Below is a small trained network, with its code and all its weights. Each question gives an input and a class and asks what happens when units are switched off, that is, made to give their printed mean instead of their output.

import numpy as np


def w(rows, s, z=0):
    codes = np.array(rows[::2]) - 128.0
    scale = np.full(codes.shape[1], s)
    scale[-1] = z or s
    return codes * scale


def f(y):
    return y / 2 * (1 + np.tanh(0.7978845608 * (y + 0.044715 * y**3)))


def log_softmax(a):
    a = a - a.max(-1, keepdims=True)
    return a - np.log(np.exp(a).sum(-1, keepdims=True))


def net(x, mask):
    res = np.array(x, float).reshape(1, 8) / 4 @ E
    y = f(res @ A[0][:, :-1].T + A[0][:, -1])
    res = res + np.where(mask, y, B[0][:, -1]) @ B[0][:, :-1]
    return log_softmax(res[-1] @ U[:, :-1].T + U[:, -1])


A, B = {}, {}
E = w([
[128,144,111,118,146,128,150,145,126,136],'x0',
[71,85,53,117,116,55,80,203,180,48],'x1',
[61,189,89,221,45,157,156,119,105,118],'x2',
[181,176,94,66,74,163,187,80,226,68],'x3',
[108,122,146,124,128,122,104,113,144,127],'x4',
[151,212,212,135,86,27,144,164,93,79],'x5',
[139,135,175,109,117,255,117,207,110,76],'x6',
[114,116,144,136,121,126,107,108,137,122],'x7',
],0.009)
A[0] = w([
[111,152,124,210,227,98,111,153,93,216,40],'N0',
[193,34,138,92,173,101,137,115,142,136,42],'N1',
[125,117,42,150,162,147,99,119,146,114,43],'N2',
[158,188,113,59,83,147,184,59,247,104,59],'N3',
[164,122,38,147,172,14,144,52,140,192,130],'N4',
[86,115,128,157,127,46,118,22,146,157,142],'N5',
[224,87,180,89,205,118,80,162,151,130,168],'N6',
[106,72,68,137,156,187,146,64,144,214,20],'N7',
[40,197,68,240,82,184,134,111,103,137,115],'N8',
[152,176,212,127,138,196,171,35,76,255,6],'N9',
[145,203,201,160,145,54,152,127,108,99,105],'N10',
[112,73,71,157,141,199,123,110,154,175,71],'N11',
[74,118,89,127,138,91,65,171,88,137,96],'N12',
[99,93,204,165,186,137,111,151,54,160,94],'N13',
],0.0077,0.0022)
B[0] = w([
[197,105,137,179,139,92,138,113,134,135,203],'N0',
[81,217,155,133,110,94,168,103,131,145,178],'N1',
[129,152,131,89,84,68,93,160,137,158,162],'N2',
[234,62,129,201,121,101,143,143,139,209,243],'N3',
[131,123,97,149,146,254,116,108,126,43,248],'N4',
[141,129,118,143,125,167,111,135,108,92,218],'N5',
[27,201,155,120,159,167,148,55,178,120,211],'N6',
[186,188,133,48,61,88,79,125,97,157,201],'N7',
[91,210,148,116,151,146,217,53,146,125,248],'N8',
[24,48,14,107,87,106,115,188,188,96,254],'N9',
[173,211,119,73,100,110,40,156,67,148,207],'N10',
[154,194,190,81,115,114,74,155,62,158,190],'N11',
[148,67,129,127,127,113,141,136,188,143,189],'N12',
[172,70,145,156,154,143,139,130,154,178,208],'N13',
],0.009,0.0092)
U = w([
[144,171,139,55,88,63,57,145,52,159,80],'0',
[66,171,149,132,169,104,204,42,156,145,119],'1',
[57,65,38,111,96,59,121,198,196,98,119],'2',
[186,57,148,198,146,105,160,119,144,197,44],'3',
[136,112,131,137,148,245,112,145,110,72,254],'4',
],0.011,0.0045)

Each question gives the input, the list of numbers given to net, and the class t.
The units are the neurons (one row each of A and B). Each row of codes is followed by its name. A weight is (code - 128) times the scale printed after its matrix; where a second scale follows, it is the last column's (A, B and U).
mask holds one flag per neuron, in row order. A switched-off neuron (its flag False) gives its mean, the last column of its row in B, instead of its output. The means were averaged over made-up inputs and are rounded, as every weight is.
A unit's drop is (log p(t) with every unit on - log p(t) with that unit switched off) / (log p(t) with every unit on - log p(t) with every unit switched off).
The circuit of an input: a set's keep is (log p(t) with only the set's units on - log p(t) with every unit switched off) / (log p(t) with every unit on - log p(t) with every unit switched off). Starting from the 12 units with the biggest drops (on a tie, the unit counted first), units are removed one at a time, each time the one whose removal leaves the highest keep (on an exact tie, the one counted first), for as long as the keep stays at least 0.8.
units of the circuit, in order: the units of the circuit, biggest drop first
unit that matters most: the unit with the biggest drop
top k neurons: the k neurons with the biggest drops, biggest first
drop when u is switched off: that unit's drop, to one decimal
input [7,-2,-7,-4,-5,-5,2,-2], class 1: top neuron	N6
input [-8,7,3,5,-3,-8,-8,5], class 0: units of the circuit, in order	N7, N11
input [-5,2,6,7,1,-5,-7,-8], class 3: top 2 neurons	N3, N6
input [-2,-5,-8,-5,1,-6,8,-4], class 1: top 3 neurons	N6, N1, N4
input [0,4,-4,7,1,-6,-5,8], class 3: top 2 neurons	N3, N10
input [-7,2,-4,-4,7,2,1,-2], class 1: top 4 neurons	N6, N9, N3, N4
input [3,5,-6,7,8,-7,-3,0], class 0: units of the circuit, in order	N7, N9
input [-8,8,-3,8,-4,-8,7,-1], class 0: top 4 neurons	N11, N9, N2, N4
input [-3,-1,4,6,-5,-7,-8,-3], class 4: top 2 neurons	N4, N10
input [2,-8,-6,-1,1,-5,-5,6], class 2: top 2 neurons	N9, N8
input [2,1,-4,2,5,-6,-8,-8], class 4: top 3 neurons	N4, N10, N5
input [-1,8,5,5,-6,-8,8,8], class 0: top 2 neurons	N11, N2
input [0,6,6,-4,-1,5,-2,5], class 1: top 2 neurons	N8, N9
input [-5,0,-5,2,-4,-6,-6,7], class 0: unit that matters most	N7
input [-6,0,5,-7,8,-2,6,4], class 3: units of the circuit, in order	N13, N4
input [1,-5,5,1,-1,1,-8,-4], class 4: top 2 neurons	N4, N5
input [4,-3,0,5,-1,-4,-5,8], class 3: top 4 neurons	N3, N10, N6, N8
input [2,-4,2,-1,-7,-6,-1,2], class 0: top 2 neurons	N7, N11
input [-6,-6,5,-2,-1,-4,-8,-1], class 4: top 2 neurons	N4, N5
input [-6,6,0,-8,-7,0,-8,3], class 3: units of the circuit, in order	N0
input [4,0,4,-2,-4,1,4,-5], class 1: units of the circuit, in order	N4, N8
input [-5,-5,2,2,6,4,4,-3], class 2: units of the circuit, in order	N9, N4
input [7,4,2,7,-8,4,7,8], class 3: units of the circuit, in order	N3, N4
input [-3,-4,1,4,-6,0,-1,-2], class 2: units of the circuit, in order	N9, N8
input [-3,4,-3,-6,4,6,-7,-7], class 4: drop when N9 is switched off	0.1
input [-7,3,6,-4,-7,2,4,0], class 1: drop when N8 is switched off	0.5
input [5,-2,-6,1,6,-5,4,-1], class 1: drop when N10 is switched off	0.2
input [-5,5,-6,-7,-1,3,-1,-3], class 3: drop when N0 is switched off	0.3
input [8,-3,8,-1,-3,1,8,7], class 1: units of the circuit, in order	N8
